In the rows, zero is written as 128.
Each row has a class, written after it.
[132 167 155 146 148 157 133 117 120  77 170 110 139  99 156 124 131 174
 138 141 148 126  95 150 157 100 170 127  81 163 113 173 144 141 118 109
 141 145 172 117  87 110 170 120] | rofib
[124 157 171 137 145 149 128 135 117  88 160 118 129 109 141 124 126 170
 142 132 132 147 101 143 170  98 143 141  75 171 139 146 194 133 120 103
 144 155 161 121 109 104 171 112] | vik
[139 141 146 135 139 146 129 138 151  58 168 117 134  89 146 135 130 164
 151 133 162 145 105 147 159 104 153 122  67 175 104 148 187 164 109 108
 145 138 169 125  91 125 194 117] | tobo
[131 151 161 134 134 155 117 120 133  66 173 134 131 103 148 130 118 168
 143 127 156 144  93 153 154  97 149 132  76 176 131 170 173 150 115  94
 148 148 177 114  76 111 186 123] | Lis
[133 169 150 128 108 119 134 104 185  83 135 128 115 112  70 171 107 122
 139 161 130 112 126 165 170 101 101 125 116 132 123 132  60 123  98 160
 159 100 132 169 158 123 156 152] | Kos
[139 129 159 106 168  96  84 159 175  96 112 126 109 125 173 116 183 103
  54 144  90 108 122 131 132 104  85 130 182 165 201  89 155  72 198  55
 145 190 132 110 172 122  95 148] | vik
[170 165 128 149  59  93 108 101 166  67 170 130 137 110  98 151 130  98
 127 134 191 134 124 147 129 119 119 100 156 144 128 111  90 166  71 121
 174  90 103 162 131 132 137 181] | sav
[131 140 165 123 170 151 118 130 139  88 175 110 137 104 134 136 111 168
 150 127 146 136  93 155 149  92 153 138  78 181 105 176 169 145 107 110
 138 140 184 120  83 113 178 106] | Kos
[119 158 146 142 105  76 121 165 136 128 129 136  91 158 129 115 145 109
  55 127  94  99  98 144 102 102 151 238 127 140 154 158 137  77 155 115
 123 147 143 122 145 101 121 113] | golof
[184 189 147 117  50  94 105  80 167  77 188 137  88  90 133 178 109 116
 141 105 171 109 122 131 108 113 137  94 171 144  82 149 116 124  53 140
 190 127 134 161 122 137 147 177] | popi
[158 178 161 137  93 143 128  96 191 105 173 145 109 103 142 164  74 119
 132 129 195  95 147 188 145 118  69  98 130 151 122 191  94 145  96 137
 159 119 115 135 136 120 125 140] | Lis
[130 164 164 134 149 149 121 133 129  88 168 118 138 100 148 128 123 172
 141 146 129 139 103 142 161 100 136 134  77 171 135 156 169 145 112 109
 143 153 171 126 112 104 164 110] | vik
[128 160 172 132 139 148 133 135 125  70 169 112 139  98 155 129 115 165
 141 137 136 141  96 141 167 101 139 148  76 172 127 162 171 150 107 112
 131 143 175 130 124 106 162 100] | vik
[131 152 146 135 164 135 131 136 114  78 172 111 137  97 142 131 120 187
 159 143 143 139  97 147 152  96 151 120  64 174 114 156 189 133  93 106
 143 146 161 122  86 122 180  95] | sav
[141 158 160 123 162 144 132 137 137  94 174 124 120 103 163 143 127 193
 152 146 138 132 102 154 156 100 135 138  57 173 112 171 167 159  91 119
 129 154 179 107  99 110 188 113] | Buga
[119 219 149 126 124 145 137 182 134 188 118 120  82 107 160 129 162 166
 111 122 109 138 100 151 145 128 154 198  94 143 140 115 146  95  72  99
 118 146 164  83 147 103  76 133] | Buga
[134 163 162 135 147 141 124 142 122  74 168 118 132  96 166 133 130 168
 150 145 143 142 101 141 160  98 131 135  74 173 127 159 185 154 114 116
 143 162 172 135 114 105 179 110] | vik
[145 197 169 118 105  92 100 168 119 146  93 153  85  97 189 114 187 203
  88 109 131 114 135 144 124 156 136 152 139 143 157 186 131  67 144  89
 134 173 143 112 120 118 121 123] | Tupat
[171 209 145 122  97 117  95  91 185 116 150 135  80  94 136 177 123 142
 141 128 156  95 127 174 163 115  88  86 152 168 105 160 105 111 108 143
 195 142 128 144 127 131 150 162] | Lis
[166 220 152 153  98 118 129 115 182  71 164 126 109 104 110 175 129 143
 159 163 171 114 127 164 129 131  87 133 112 156 104 183  82 148  74 133
 190 136 109 158 131 132 138 168] | Tupat
[173 152 137 124 116 112 121 119 184  70 163 131  88 132  90 143 111 140
 133 166 167  96 122 155 131 117  90 123 132 108 111 148  63 140  74 142
 179  98 109 169 130 109 151 165] | popi
[118 188 152 116  95 123 114 159 147 162  78 112 115 109 149 109 174 153
  77 117 131 123 132 157 134 105 149 153 126 164 203 157  69  57 159  67
 125 189 148 102 129 125  67 133] | rofib
[166 187 157 136  66 127  92  60 162  81 175 129 127  94 104 176  91 130
 133 137 139 144  94 157 140 107 100 120 163 151  97 186  60 118 107 126
 184 105 103 127 123 110 152 182] | golof
[115 158 132 135 149 106 132 172 176 118 144 116  98 135 121 127 183 168
 124 141 105 134 101 139 119 128 120 135 112 158 173  94 146  70 164  90
 119 144 138 114 129 119  60 112] | sav
[132 147 153 134 149 148 131 120 113  73 169 114 134  93 128 128 113 184
 139 133 150 119  98 149 151 101 169 143  79 165 113 178 140 148 115 102
 133 148 175 124  99 121 166 117] | rofib
[174 221 134 160  64 134 141  81 172  88 148 111 108 117 164 176 100  92
 149 139 158 109 115 153 134 114  88 106 161 139  82 177  42 153 118 168
 194 129 125 164 139 135 103 176] | rofib
[129 160 154 140 145 148 135 118 121  76 169 117 135  92 150 127 129 160
 145 132 149 123  99 162 147  97 164 126  83 168 110 180 138 147 121 105
 140 149 162 113  87 127 165 131] | rofib
[148 211 165 142 107 125 111  51 135  72 196 143 137  73 115 179  69  99
 137 138 159  97 134 170 137 112 141 142 139 157 142 170 101 144  86 137
 151 132 133 149 154 174 120 158] | rofib
[155 172 163 131  65 144 123  62 165  83 191 142 107 112 122 155  79  94
 135 118 128 120 111 173 113 104 115 135 134 157 106 181  85 147  40 131
 168 101 139 140 150 171 124 154] | Lis
[158 178 154 129  96 130 135  96 192  88 126 140  78  99 106 149 106 105
 131 126 173 117 132 125 139 119  85  84 108 138 101 172  80 173  94 150
 184 122 122 138 144 134 158 156] | tobo
[137 155 160 126 145 134 126 133 121  64 156 122 118  93 157 128 145 173
 172 129 161 133  95 142 153 103 157 146  68 171 121 162 174 149 114 105
 133 154 167 109  93 109 177 114] | Ratut
[164 171 166 140  56 114  95  80 168  90 184 139 125 108  96 169  98 122
 142 132 147 132 131 144 118 111 129 124 124 161 142 151  69 149  60 112
 165 147 138 137 116 131 138 167] | Buga
[173 189 124 125  96  96 118 116 167  88 128 161  84 122 117 162 135 112
 136 127 210 126 139 183 122 141  90 100 144 121 125 127  84 146 101 148
 170 120 128 147 146 142 143 170] | Tupat
[ 98 225 194 110 127 115 110 149 136 122 140 135  86 145 218 125 151 121
  74 146 117 174 100 160 141 133 131 177  89 145 192 108 187 114  87 100
 134 160 142 129 193 149 136 119] | vik
[132 152 173 122 149 152  74 149 178 129 151 137 138 139 108 128 136 142
  91  97 129 141 123 138  93 144 109 153 127 146 166 162 153  91  91  92
  81 131 146 107 163  94 113 120] | Kos
[161 156 131 127  80 118  93  81 162  62 140 147 144  80 101 158 138 144
 127 125 198 133 133 141 137 132 102  87 166 138 126 135 112 114 107 128
 161 114 144 154 154 149 146 147] | sav
[184 169 141 150  90 114  89  95 177 103 174 117  87 108  55 169 117 106
 140 138 118 110 130 128 134  96 113 102 147 146 120 152  70 115  60 144
 167 134 121 164 152 115 152 159] | Kos
[140 163 158 130 145 143 117 137 128  75 171 121 145 107 163 121 124 160
 131 145 135 138 104 139 161 100 139 141  78 165 129 159 175 153 106 121
 147 146 174 127 111  97 194 111] | vik
[150 137 150 113 116  83 126 182 136 173 106 136  97 153 211 140 135 167
  90 119 124 111 146 165 114 103 107 158 124 178 208 145 122  99 174  98
 127 158  89 111 117 106 108 128] | Buga
[128 153 167 126 173 158 123 129 136  92 174 109 139 109 122 131 106 176
 153 136 136 132  92 154 154  97 166 132  73 172 110 164 159 139  86 114
 130 122 183 131  81  98 172 105] | Kos
[129 163 144 119 144  93  87 187 147 181 120 122  70 115 146 124 176 155
  94 130 126 111 128 156 154 157 131 172 115 139 157  92 124 102  98  97
 149 157 134 130 149  96 129 123] | Ratut
[183 195 157 128  75  96  94  88 162  64 176 152 116 101 143 140 143 104
 164 129 195 114 123 162 120 118 107 141 150 134 123 200 100 166 103 144
 161 124 122 133 117 103 127 186] | Ratut
[164 195 153 133  77  96  81  96 180  50 150 107 114 138  93 163 123 137
 151 169 169 131 114 155 156 116 106 154 127 150 141 154  69 162 111 114
 183 158 133 191 140 122 134 164] | Ratut
[116 117 144 120 112  89 101 145 190 163 139 141 112 142 104 120 182 128
  81 126 148 164 137 168 112  91 124 152  83 143 190 144 145 125 157 101
 126 143  96  58 141 124 123 131] | tobo
[169 164 119 145  53 119  97 121 201  58 153 151 118  67 101 158 128 101
 132 143 205 125 143 141 119 149  93 132 147 125 112 139  72 162  95 128
 184 128 143 162 144 149 142 178] | tobo
[133 139 176 101 135  88 114 163 138 149 169 144  65 119 167 131 133 152
 109  99 144 136  99 196  93  91 159 164 103 167 164 124 167 112  86  79
 101 122 137  70 138 155 103 124] | Kos
[137 187 165 112  88 131  81  89 177  73 140 131 103 121  65 158 100  89
  93 126 188 159 109 132 123 115 127 144 119 130 136 168  76 153  52 126
 149 123 146 163 198 128 165 146] | Kos
[137 146 158  80 151  93 129 150 149 144 110 118 111 156 215 126 196 148
  91 127 144 142  98 145 152 125 101 241 140 164 178 128 172  87 195 123
 159 132 112  70 136 134 100 139] | Buga
[147 175 146 123  98 104 119  88 190  61 180 124 119 101  98 171 105  94
 117 145 197 117 104 173 159 125 107 139 154 149 106 131  88 139 116 147
 160 112 171 171 142 116 132 144] | golof
[132 126 155 128  93  73  86 174 155 136 135 147 115 110 163 124 174 161
 101 132 192 109 149 144  85 130 139 161 127 129 161 116 155  79 108  68
 148 174 114 102  99 131 136 131] | popi
[158 169 143 139 127 110 136 112 181  97 182 127 143 102 160 156  84 104
 127 137 165  96 144 153 126 123  68  84 145 153 104 166 119 186 109 138
 142 130 149 156 128 131  94 131] | sav
[136 143 160 126 142 145 134 132 125  73 161 118 122 107 160 124 128 173
 154 124 134 133 100 133 160 115 150 143  78 164 112 158 167 147 109 106
 149 146 169 122  93  98 186 117] | Ratut
[159 177 128 144  68 143 115  91 207  48 143 149 104 117  45 156 127 115
 160 154 167 145 128 148 108 113  97  91 108 130 128 140  69 161  66 137
 167 124 154 185 154 147 136 181] | tobo
[171 149 147 108  96 117 113 101 206  72 149 116 137 108 106 176  77 130
 103 140 200  89 148 123 147 130  75 109 139 134  97 142  59 156  52 145
 177 108 135 174 161 121 170 132] | popi
[171 199 155 145  69 126 118 107 200  76 164 135  76 102 113 152 121 138
 154 139 184 127 125 136 143 139  89 118 108 132  93 195  92 151  98 164
 202 147 160 172 114 107 155 148] | tobo
[160 194 138 141  57 105 137 106 190  74 122 121  98 122  97 170 141  87
 152 115 155 102 119 151 127 100 107 106 138 136  94 145  67 112  80 173
 130 117 151 168 162 137 118 136] | popi
[142 187 126 112  88 115 113  92 154  93 134 151  96 107 148 164 119 134
 105 152 123 134 111 145 123 115 106  84 134 126  92 162  80 132 100 160
 150 125 154 163 168 138 196 147] | golof
[165 169 142  99  88  96 123 184 163 119 125 142  80 118 184 110 178 133
  82  97 183 117 115 189 107 115 118 132 144 173 160 143 121  98 101 102
  89 139 188 134 136 113 122 133] | golof
[165 228 145 165 106 131 119 104 140  90 145 125  78  86 144 190 129 150
 141 149 156  90 100 160 145 124 121 122 154 154 118 135  78  99 103 147
 187 110 101 177 163 115 123 169] | rofib
[126 157 161 130 146 160 129 130 130  70 173 124 126  95 156 127 134 165
 148 124 153 141  85 153 164 100 150 142  69 181 121 173 184 154 109 104
 132 145 194 119  87 113 177 110] | Lis
[130 158 151 140 158 134 136 136 114  74 164 118 137  97 148 126 121 178
 151 132 144 128  98 142 146  97 152 122  74 173 109 166 197 136 104 107
 135 148 172 128  87 120 169  96] | sav
[138 157 165 132 142 140 124 122 120  92 167 116 123 103 145 133 112 177
 142 131 161 136  88 145 160 111 147 137  90 164 104 158 167 119 101 109
 130 135 169 108  84  98 185 106] | golof
[154 187 169 164  62 120 117  97 168  89 164 128  94 102 127 164 113  91
 128 137 165 126 105 162 121 116  95  84 149 148  98 183  53 135  83 130
 156 115 100 166 136  91 141 162] | golof
[136 147 170 120 161 149 128 135 133  73 168 113 135  96 148 133 117 167
 158 131 151 137  88 146 151  93 156 136  80 177 117 159 159 138  98 107
 135 130 181 118  82 110 173 114] | Kos
[135 148 168 131 157 158 124 137 142  75 170 115 132 100 142 134 130 180
 161 133 160 142  89 155 147  95 155 132  75 178 114 158 172 136  92 107
 135 142 204 129  82 116 176 107] | Kos
[143 135 164 118  98 124  83 155 160  84 147 136 128 139 150 126 160 166
  86 110 151 159 108 162  85 102 122 156 130 146 174 167 148  94 112  65
 103 151 147 120 142 111 121 133] | popi
[136 152 162 120 164 144 135 132 131  90 172 123 125  99 161 144 130 183
 160 139 143 130 100 159 153  97 145 138  64 182 116 163 175 144  96 116
 135 148 166 107  92 109 182 119] | Buga
[134 165 155 133 151 137 144 132 120  83 168 122 137 111 135 136 129 193
 150 137 142 143 107 163 157 112 162 138  65 164 112 158 171 146  93 110
 142 136 171 119  86 119 176 112] | Tupat
[141 143 173 108 121 114  82 144 158 133  99 128  94 122 142 132 170 202
 116 114  98 134 120 184 144 137  93 144 150 149 137 153 156  51 142  87
 132 149 121 131 155 137 103 136] | tobo
[132 153 146 134 164 136 124 129 115  72 166 112 139 102 130 124 123 187
 153 146 147 139 101 131 148 100 148 125  64 167 113 167 190 143  93 101
 139 152 162 123  94 130 182  98] | sav
[150 185 183 148  81 122 122  91 184  98 175 132 131  87 104 161 103 115
 142 148 160  88 151 161 137 121  86 103 123 160 129 165  71 145  46 148
 146 113 123 172 173 129 115 130] | vik
[119 142 155 125 134  99 130 156 146 147 118 138  84 151 136 116 167 152
 113 122 158 114 139 192  93 150 143 159 112 149 178 126 121  49 122  92
 121 129  91 103 137 166  87  93] | Tupat
[185 183 133 112  83 117 137 101 198  75 157 127 110 111 151 148 106 126
 138 142 156  93 140 159 169 109  87  99 146 138 106 161  63 155 114 160
 183 124 161 155 124  93 141 161] | Ratut
[138 148 164 126 136 141 133 120 122  86 169 128 122  90 149 133 118 174
 138 129 152 136  92 158 160 106 145 122  96 172 115 156 153 122 108 109
 132 129 181 118  82 108 185 115] | golof
[166 156 132  82 148  73  98 178 131 140 130 130 124 116 195 135 186 209
  81 140 135 125 131 110 108 129 136 154 122 154 180 131 147  88 113 107
 122 142 129 106 148  85 130 115] | Tupat
[141 144 154 134 148 145 122 131 142  66 162 122 125  99 151 127 128 164
 147 127 152 143  99 148 150  96 158 125  67 171 109 162 191 152 113 111
 142 144 175 114  86 120 192 107] | tobo
[119 126 154 128 101  97 113 152 175 171  70 131 104 100 145 134 169 165
  89 131 161 108 155 151 136 114 123  87 117 135 136 114 110  78 128  93
 146 129  67  90 150 115 132 120] | tobo
[168 212 180 146  74 114 101  74 167  82 150 141 112 116 111 169 125 142
 145 119 172 111 115 176 142  91 102 119 141 178 123 169 136 137 100 139
 173 123 123 141 154 139 137 160] | vik
[116 148 156 125 129 148 137 131 130  83 161 129 126  88 142 131 132 170
 161 121 161 142 100 150 156  98 148 130  56 175 116 179 173 151 111 112
 127 156 186 115  86 118 177 109] | Lis
[153 171 148 136  94 125  89  89 160  82 175 121 153 109  86 144  96 119
 112 155 112 112 146 159 130 116 100 128 148 131 114 190 106  88  42 116
 164 126  85 161 168 125 150 150] | sav
[135 156 151 131 163 132 126 136 114  74 161 117 137  95 140 121 127 177
 153 132 141 128 102 136 150 104 146 125  76 173 115 165 195 125  98 104
 141 154 167 121  84 123 182 102] | sav
[145 177 136 126 119  88 117 183 146 171 112 117  66 125 151 124 182 174
 112 127 155 102 107 160 128 120 126 183 128 163 138 133 147  59 143 101
 136 168 150 104 109 116 104 117] | golof
[160 153 148 102 148 118 114 172 171 173 133 107 102 139 142 104 160 133
  92  99 105 108 117 185 150  99 134 175 162 170 171 107 141  62 124  90
 119 136 182  91 112 115  60 129] | Kos
[121 139 146 117 154  83 121 164 116 165 144 137  88 109 166 153 154 174
  98 150  90 144 122 200 125 100 132 163 100 167 188 135 121  89 146  94
 156 156 106 112 134 139 121 119] | Tupat
[133 151 161 122 154 144 138 126 121  78 163 119 124 102 152 127 128 171
 170 123 136 125  98 143 154  98 163 140  66 174 111 164 176 142  97 113
 139 143 169 113  90  99 177 113] | Ratut
[132 147 158 117 154 146 135 130 118  88 160 118 118 103 172 124 124 174
 158 124 142 137 100 150 159 104 157 136  70 166 115 163 170 145 110 109
 138 143 165 106  96 104 177 105] | Ratut
[158 161 164 130 109 118 100 107 169  79 185 117 126  71  80 171 105 146
 141 147 148 102 113 119 115 101 137 146 115 166 108 159  91 133  31 119
 150 118 146 148 155 123 140 139] | Kos
